[-10.4   2.0  -1.9   5.3 -11.7  -1.8   6.1   5.1   1.3   7.0  10.3 -12.7
  32.8  -2.1  -8.5   7.3  -3.6  31.5   1.3  -6.1   6.0 -12.3   1.0  22.6
 -14.4  34.0  -0.8   6.1 -36.2  -3.8   8.2  -2.0   0.6   2.9  26.8 -58.1
  24.7  -3.6   9.5   2.8  -7.3  -2.3   0.3  10.8   9.8 -14.5  15.8   2.5
   0.3   2.6 -14.4  10.9 -11.2   1.7  -1.4  -2.8 -17.7 -10.8  -0.3] | [87].[23]
[ -4.0  -1.1  -4.4   1.8   9.9  -4.1  10.5   1.3  12.6  -0.4  -2.0  -8.4
  33.2   1.7  -3.3   6.3  -0.8  12.6  -2.0  -1.2  -2.2  -8.3   6.8  19.6
   5.9  40.6  -5.0  11.3  -8.0  -6.7   7.8  -5.1  -1.1  12.3   9.6   1.7
  33.0  -1.6  -1.3   9.2  -7.1   1.1  -4.8   1.7   7.4  -1.7  14.8   2.5
  -9.8  -7.0  -1.1  -0.8  -1.5  -1.4 -12.2   0.1  -4.7  -4.1  -6.5] | [85].[28]
[ -5.9  -3.2 -10.1   0.8   2.3  -0.7  -1.3  -0.2  -7.9   2.6   2.2 -11.0
   3.2  -4.2   1.7   7.0   1.0   5.5  11.2   0.6  -0.3   8.0  14.1   4.6
  -7.2  10.6  -1.8   4.2  -4.8   3.4   5.5  -3.9   0.9  -0.3 -35.5  -9.6
  -1.0   0.7   1.1   1.1  -0.8   0.9  -3.9   0.2  -6.9  -4.7  -3.2   0.2
   7.2   2.6  -1.5  -7.0  -3.8   6.7  12.0  -1.5 -10.2  -5.3  -1.3] | [83].[36]
[  3.8   0.2   9.9   1.7   7.3   5.5  -2.4   3.7   1.3   0.0 -12.9 -11.0
  18.9   4.0  -4.5   5.9  -2.9  16.5  -1.1   4.3   6.9 -10.8   6.3   3.4
   2.8  65.5  -1.5   3.8  -2.3  -4.2  30.8   2.3  -0.3 -13.5  36.9 -30.6
  32.6  -0.8   4.8   6.6  -7.8  -4.9   1.5  -4.5   8.5  -7.0  -5.3   2.9
   6.3   9.1  -1.2   9.8   0.3   6.7  -5.5  -7.2 -13.7  -2.8   4.0] | [87].[22]
[ -1.6   3.0  -0.6   3.3  -5.9   7.4  -1.2   2.4   6.4   4.4   3.6 -21.7
  21.1   1.1  -8.2   2.0  -4.0  29.9   1.2  17.6   8.2 -16.9  19.0  20.1
 -12.9  43.5   0.1  10.1 -16.7 -20.0  24.3   1.0  -2.3  -6.8  23.3 -33.0
  33.2  -1.5   9.9   7.3  -6.8  -6.3   0.3   6.6   7.2  -9.5   0.9   5.1
  12.7  -0.3  -2.7  15.1  -7.9  -1.0  -4.8  -2.9  -8.6  -7.9   1.8] | [87].[22]
[  5.5  -4.5  15.8   1.6   7.4  -2.9   0.2   2.6   3.8   0.0 -16.2  -9.4
   9.3   7.6  -0.9  11.1  -1.2  15.3 -12.1   2.9   0.5   2.7 -17.8  -7.9
   3.5  60.1   0.4   0.6   5.9   0.9  -1.5   4.5   0.3 -13.0  14.9   6.1
  32.7  -1.9 -12.6   2.0  -2.6  -7.9   1.2 -14.9   0.4  -2.7  10.3   2.7
  -3.2   9.7   7.3  11.5   1.9  11.6 -20.1  -4.1  -4.4  -6.6   1.4] | [87].[23]
[ -6.9   1.3  -5.9   1.3 -14.8  -0.9   3.2  -1.6  13.2  -1.3   6.5   1.5
  23.5   2.7  -2.1  -0.5  -0.1   6.1   2.1  -1.7  -8.3  -2.7  11.2  -4.2
 -10.2   1.2  -0.1   8.8 -11.0  -3.2  14.1  -3.4   1.2   5.6  42.0  15.6
  17.8   0.8  -1.3   4.9  -1.3   1.4  -6.5  -1.8   6.4  -3.5   9.0   0.9
  -9.2  -4.2  -0.3   0.2  -2.6 -11.3  -5.3  -3.2  -0.4   3.1  -0.9] | [85].[35]
[ -5.1   2.7  -7.1  -1.7   5.1   3.9   0.2  -1.8  13.8   1.5  -1.2 -17.1
  22.1   3.7   0.3  -6.3  -0.2  12.8   5.5   2.0  -0.2  -8.4  23.8   5.1
   1.6  27.8  -3.0  17.6  -6.2  -4.7  34.7  -2.5  -0.9   9.5  32.0  12.7
  20.4  -1.6   7.8   2.4 -10.5   4.1  -4.8   3.7   3.6  -2.8  -7.9   1.8
   3.4  -7.1  -0.1   5.2  -4.7 -11.1  -6.5  -3.8  -4.7  -1.1   0.7] | [85].[35]
[ -0.7   0.6  -6.7   2.6   9.4  -0.4   6.1   1.7  13.9   4.0   0.9 -32.5
  47.5   0.6  -5.9  -0.4   2.3  21.9   6.8   3.9  -1.5 -20.5  19.9   5.9
  -1.4  44.4  -3.0  11.0 -17.8 -15.4  35.3  -5.5   1.0  11.8  20.1  -5.6
  51.3   1.4  -3.4   7.2  -9.7  -2.3  -8.4   1.8  12.5  -8.1  11.2  -0.4
  -3.2  -3.1  -2.5  -0.4  -6.5  -8.2 -20.0   0.4  -9.2  -6.6  -1.0] | [85].[35]
[ -8.4 -10.5 -11.4   2.6   7.9  -5.5   2.0  -0.4  -0.3  -0.1  -7.5 -21.6
  31.8  -5.1   2.5  15.3   3.7  15.6   5.4   6.0  -8.5   1.4   3.9   6.9
  -2.1  61.9  -6.4   8.6 -14.4   1.9  30.6  -1.6  -4.2 -11.6 -61.1 -20.0
  36.7   0.9 -11.4   4.1  -9.6  -3.0  -8.0  -2.9  -3.2 -10.7   3.4   1.3
  -2.0   2.6  -1.0 -15.6 -12.0  25.3  -5.1  -0.4 -21.0   1.6  -0.3] | [83].[14]
[  0.1  -4.5   1.3   4.1   3.6  -5.2   0.0  -0.7 -10.7   1.5  -9.6  -3.1
  -1.0   0.0   6.4  14.8   2.3   7.7   0.3   4.8 -10.1  21.2 -10.2  -9.0
   4.3   9.8  -2.3   1.3   1.4  13.9  -1.5   1.4  -1.6  -3.2 -37.7  20.2
   0.2  -1.3 -14.7  -0.1  -0.1  -5.0  -7.8  -9.0  -7.5  -4.2   3.6  -4.3
  -1.4   6.5   0.3  -3.5  -0.1  17.3   3.2  -5.7  -7.2   2.1  -3.7] | [83].[14]
